Here is a tiny trained network, its code and every weight. The questions are about switching its units off for an input and a class, where a switched-off unit gives its printed mean instead of its output.

import numpy as np


def w(rows, s, z=0):
    codes = np.array(rows[::2]) - 128.0
    scale = np.full(codes.shape[1], s)
    scale[-1] = z or s
    return codes * scale


def f(y):
    return y / 2 * (1 + np.tanh(0.7978845608 * (y + 0.044715 * y**3)))


def log_softmax(a):
    a = a - a.max(-1, keepdims=True)
    return a - np.log(np.exp(a).sum(-1, keepdims=True))


def net(x, mask):
    res = np.array(x, float).reshape(1, 6) / 4 @ E
    y = f(res @ A[0][:, :-1].T + A[0][:, -1])
    res = res + np.where(mask, y, B[0][:, -1]) @ B[0][:, :-1]
    return log_softmax(res[-1] @ U[:, :-1].T + U[:, -1])


A, B = {}, {}
E = w([
[131,138,130,118,123,123,126,109],'x0',
[208,101,44,226,8,71,52,88],'x1',
[131,137,137,114,122,119,122,103],'x2',
[76,77,58,204,146,167,138,1],'x3',
[72,146,51,49,156,133,16,159],'x4',
[153,123,169,231,223,87,67,145],'x5',
],0.0087)
A[0] = w([
[208,225,148,116,108,96,157,174,67],'neuron 0',
[99,188,142,105,178,203,176,147,1],'neuron 1',
[50,119,108,90,124,142,21,192,75],'neuron 2',
[66,170,125,88,96,225,205,138,114],'neuron 3',
[158,150,54,112,2,100,131,129,105],'neuron 4',
[84,195,164,140,177,176,112,134,111],'neuron 5',
[169,147,146,157,148,84,197,116,126],'neuron 6',
[109,98,69,92,175,130,101,92,127],'neuron 7',
[82,173,166,119,159,112,136,100,130],'neuron 8',
[67,89,102,163,150,195,176,34,107],'neuron 9',
[162,68,207,153,88,193,185,124,114],'neuron 10',
[156,165,154,56,119,122,125,172,158],'neuron 11',
],0.0096,0.0046)
B[0] = w([
[121,150,216,124,84,174,107,146,172],'neuron 0',
[208,34,166,180,101,230,137,28,200],'neuron 1',
[213,151,113,86,122,134,224,2,213],'neuron 2',
[33,68,133,168,161,54,56,58,219],'neuron 3',
[101,77,150,174,126,85,73,83,208],'neuron 4',
[101,30,78,135,147,121,76,93,195],'neuron 5',
[182,124,108,53,154,47,112,58,172],'neuron 6',
[202,171,175,81,119,114,192,171,189],'neuron 7',
[128,82,105,220,118,117,80,105,176],'neuron 8',
[103,203,208,181,95,197,188,186,245],'neuron 9',
[189,148,80,69,118,80,185,32,192],'neuron 10',
[110,144,169,160,191,168,156,249,190],'neuron 11',
],0.0081,0.011)
U = w([
[138,21,100,181,149,150,44,110,40],'0',
[196,153,70,13,148,140,227,92,65],'1',
[128,202,198,146,74,254,167,202,59],'2',
[106,111,97,127,152,128,139,147,255],'3',
[47,123,103,151,203,45,108,138,193],'4',
],0.0086,0.0078)

Each question gives the input, the list of numbers given to net, and the class t.
The units are the neurons (one row each of A and B). Each row of codes is followed by its name. A weight is (code - 128) times the scale printed after its matrix; where a second scale follows, it is the last column's (A, B and U).
mask holds one flag per neuron, in row order. A switched-off neuron (its flag False) gives its mean, the last column of its row in B, instead of its output. The means were averaged over made-up inputs and are rounded, as every weight is.
A unit's drop is (log p(t) with every unit on - log p(t) with that unit switched off) / (log p(t) with every unit on - log p(t) with every unit switched off).
The circuit of an input: a set's keep is (log p(t) with only the set's units on - log p(t) with every unit switched off) / (log p(t) with every unit on - log p(t) with every unit switched off). Starting from all 12 units, units are removed one at a time, each time the one whose removal leaves the highest keep (on an exact tie, the one counted first), for as long as the keep stays at least 0.8.
units of the circuit, in order: the units of the circuit, biggest drop first
unit that matters most: the unit with the biggest drop
k most important neurons: the k neurons with the biggest drops, biggest first
input [-1,-5,8,7,7,8], class 3: unit that matters most => neuron 5
input [5,4,4,7,-4,6], class 2: units of the circuit, in order => [neuron 9; neuron 3]
input [4,1,3,-8,8,6], class 1: 2 most important neurons => [neuron 2; neuron 9]
input [8,6,0,-8,-4,6], class 2: 2 most important neurons => [neuron 0; neuron 3]
input [-2,4,-3,2,-6,2], class 1: units of the circuit, in order => [neuron 10; neuron 3]
input [3,6,-7,-4,-8,-3], class 1: 3 most important neurons => [neuron 10; neuron 3; neuron 6]
input [-2,-8,1,-8,7,1], class 0: 3 most important neurons => [neuron 5; neuron 1; neuron 9]
input [3,6,-4,-2,3,-8], class 4: 2 most important neurons => [neuron 1; neuron 4]
input [6,-5,5,-3,5,5], class 0: 4 most important neurons => [neuron 5; neuron 8; neuron 9; neuron 10]
input [2,4,-3,-5,4,-7], class 4: units of the circuit, in order => [neuron 4; neuron 1]
input [1,0,-2,8,-7,-4], class 2: 3 most important neurons => [neuron 9; neuron 2; neuron 5]
input [3,6,6,-8,4,7], class 2: units of the circuit, in order => [neuron 0; neuron 3]
input [1,-6,-3,-5,5,-1], class 0: units of the circuit, in order => [neuron 1; neuron 5]
input [8,6,-3,-6,-7,-8], class 4: unit that matters most => neuron 4
input [0,-7,3,-4,-8,1], class 1: 3 most important neurons => [neuron 10; neuron 6; neuron 4]
input [7,-7,-3,2,5,-3], class 0: units of the circuit, in order => [neuron 1; neuron 3]
input [7,-1,-2,7,-4,4], class 2: 2 most important neurons => [neuron 9; neuron 3]
input [2,4,8,-8,-3,-6], class 2: 2 most important neurons => [neuron 0; neuron 11]
input [8,-2,-2,4,-3,-8], class 4: 2 most important neurons => [neuron 3; neuron 2]
input [2,-2,5,4,0,-6], class 4: units of the circuit, in order => [neuron 3]
input [8,4,-2,7,-3,7], class 2: 4 most important neurons => [neuron 9; neuron 3; neuron 5; neuron 4]
input [-7,0,-7,8,7,6], class 2: units of the circuit, in order => [neuron 9; neuron 7]
input [1,5,3,2,-1,-6], class 4: units of the circuit, in order => [neuron 1; neuron 4]
input [-3,-5,1,7,-7,6], class 1: 3 most important neurons => [neuron 10; neuron 6; neuron 3]
input [8,-8,-5,-7,0,6], class 0: units of the circuit, in order => [neuron 5; neuron 1]
input [6,-8,-1,-2,3,-6], class 0: units of the circuit, in order => [neuron 1; neuron 3]
input [0,-1,3,-6,8,5], class 1: units of the circuit, in order => [neuron 2]
input [-3,4,-4,6,1,-2], class 2: units of the circuit, in order => [neuron 9; neuron 3]
input [-2,2,-5,2,-4,8], class 4: 2 most important neurons => [neuron 1; neuron 2]
input [2,-2,-6,-5,-3,-8], class 4: 2 most important neurons => [neuron 3; neuron 9]
